Below is a small trained network, with its code and all its weights. Each question gives an input and a class and asks what happens when units are switched off, that is, made to give their printed mean instead of their output.

import numpy as np


def w(rows, s, z=0):
    codes = np.array(rows[::2]) - 128.0
    scale = np.full(codes.shape[1], s)
    scale[-1] = z or s
    return codes * scale


def norm(h):
    return h / np.sqrt((h * h).mean(-1, keepdims=True) + 1e-5)


def f(y):
    return y / 2 * (1 + np.tanh(0.7978845608 * (y + 0.044715 * y**3)))


def log_softmax(a):
    a = a - a.max(-1, keepdims=True)
    return a - np.log(np.exp(a).sum(-1, keepdims=True))


def net(x, mask):
    res = np.array(x, float).reshape(1, 4) / 4 @ E
    u = 0
    for l in range(4):
        y = f(norm(res) @ A[l][:, :-1].T + A[l][:, -1])
        res = res + np.where(mask[u : u + 6], y, B[l][:, -1]) @ B[l][:, :-1]
        u += 6
    return log_softmax(norm(res)[-1] @ U[:, :-1].T + U[:, -1])


A, B = {}, {}
E = w([
[160,251,118,233,190,204],'x0',
[243,134,133,162,183,23],'x1',
[50,136,44,186,112,73],'x2',
[185,253,140,4,173,122],'x3',
],0.0064)
A[0] = w([
[133,151,25,215,153,139,64],'L0N0',
[118,79,140,76,128,128,124],'L0N1',
[89,127,112,155,132,152,35],'L0N2',
[78,158,2,146,118,160,203],'L0N3',
[138,226,164,76,116,177,154],'L0N4',
[165,163,129,212,141,96,251],'L0N5',
],0.012,0.0018)
B[0] = w([
[143,164,103,98,222,120,235],'L0N0',
[116,124,133,102,105,125,180],'L0N1',
[133,142,135,164,85,91,152],'L0N2',
[127,166,106,137,109,96,239],'L0N3',
[109,165,108,141,198,152,255],'L0N4',
[116,93,7,124,157,146,239],'L0N5',
],0.015,0.0062)
A[1] = w([
[172,134,42,142,90,254,28],'L1N0',
[143,89,164,220,222,216,3],'L1N1',
[218,122,129,95,140,19,29],'L1N2',
[163,97,59,79,148,49,157],'L1N3',
[122,210,171,102,107,231,4],'L1N4',
[152,138,30,80,95,168,33],'L1N5',
],0.0071,0.002)
B[1] = w([
[181,154,131,186,120,54,163],'L1N0',
[22,218,246,112,137,118,170],'L1N1',
[152,134,68,3,188,103,158],'L1N2',
[85,59,142,164,114,210,252],'L1N3',
[163,102,182,51,144,184,149],'L1N4',
[65,216,179,89,182,117,172],'L1N5',
],0.0068,0.004)
A[2] = w([
[183,155,213,154,13,78,47],'L2N0',
[108,203,59,150,167,185,133],'L2N1',
[197,165,48,254,206,100,251],'L2N2',
[218,80,82,173,146,43,197],'L2N3',
[170,4,120,158,151,173,152],'L2N4',
[89,108,113,199,47,209,89],'L2N5',
],0.0068,0.0022)
B[2] = w([
[175,170,138,110,120,121,126],'L2N0',
[73,33,76,75,165,219,221],'L2N1',
[91,127,68,67,239,188,255],'L2N2',
[97,152,114,150,139,254,160],'L2N3',
[144,161,186,166,196,144,148],'L2N4',
[180,123,190,179,109,134,135],'L2N5',
],0.0092,0.0086)
A[3] = w([
[5,116,35,168,51,67,61],'L3N0',
[62,134,106,133,163,114,95],'L3N1',
[98,110,184,13,161,134,131],'L3N2',
[176,77,97,254,93,147,119],'L3N3',
[134,179,111,120,224,143,250],'L3N4',
[125,101,113,33,93,101,144],'L3N5',
],0.0097,0.0024)
B[3] = w([
[171,237,132,17,150,157,165],'L3N0',
[162,90,117,77,158,163,170],'L3N1',
[110,66,93,191,198,49,180],'L3N2',
[164,116,67,193,155,255,136],'L3N3',
[101,170,60,103,121,203,247],'L3N4',
[137,107,93,175,64,98,155],'L3N5',
],0.01,0.012)
U = w([
[151,79,179,217,66,214,107],'0',
[103,154,36,75,199,178,204],'1',
[158,156,182,185,146,64,1],'2',
[122,185,179,59,22,102,107],'3',
[107,14,128,138,97,1,194],'4',
[125,145,244,173,160,128,40],'5',
],0.015,0.0053)

Each question gives the input, the list of numbers given to net, and the class t.
The units are the neurons (one row each of A and B). Each row of codes is followed by its name. A weight is (code - 128) times the scale printed after its matrix; where a second scale follows, it is the last column's (A, B and U).
mask holds one flag per neuron, layer by layer. A switched-off neuron (its flag False) gives its mean, the last column of its row in B, instead of its output. The means were averaged over made-up inputs and are rounded, as every weight is.
A unit's drop is (log p(t) with every unit on - log p(t) with that unit switched off) / (log p(t) with every unit on - log p(t) with every unit switched off).
most important unit: the unit with the biggest drop
top k neurons: the k neurons with the biggest drops, biggest first
k most important neurons of layer l: the k neurons of layer l with the biggest drops, biggest first
drop of u: that unit's drop, to one decimal
input [-8,0,8,5], class 3: 2 most important neurons of layer 2	[L2N2 L2N1]
input [-8,4,8,1], class 3: top 4 neurons	[L3N0 L2N2 L0N0 L2N1]
input [-7,-3,4,-8], class 0: most important unit	L3N3
input [-3,-6,0,-6], class 0: top 2 neurons	[L2N5 L3N3]
input [-5,0,-5,4], class 4: top 4 neurons	[L2N2 L3N2 L0N0 L0N5]
input [-7,2,3,-2], class 4: top 3 neurons	[L0N5 L0N3 L3N4]
input [0,-8,-2,-2], class 0: top 2 neurons	[L0N0 L2N5]
input [-7,-3,1,-6], class 0: 3 most important neurons of layer 0	[L0N0 L0N3 L0N5]
input [-7,-8,5,-6], class 3: top 2 neurons	[L3N0 L0N5]
input [-2,3,-2,-2], class 0: top 2 neurons	[L0N0 L2N2]
input [-6,3,-4,-6], class 4: 2 most important neurons of layer 1	[L1N0 L1N2]
input [-2,-6,-6,-1], class 4: top 2 neurons	[L2N2 L3N2]
input [1,0,-6,-6], class 0: top 3 neurons	[L0N0 L0N4 L3N3]
input [-1,-6,1,-5], class 0: top 3 neurons	[L3N3 L2N5 L0N5]
input [-7,7,-1,-3], class 4: top neuron	[L1N2]
input [-6,-7,7,6], class 3: top 2 neurons	[L2N2 L0N0]
input [-4,-6,6,4], class 3: 3 most important neurons of layer 0	[L0N0 L0N5 L0N4]
input [-2,0,-3,-7], class 0: drop of L1N2	0.0
input [-5,5,0,-7], class 0: drop of L2N2	0.1
input [-6,-4,6,5], class 3: drop of L0N0	0.3
input [0,-8,-7,-3], class 0: drop of L2N2	0.3
input [-8,-8,2,-7], class 3: most important unit	L3N0
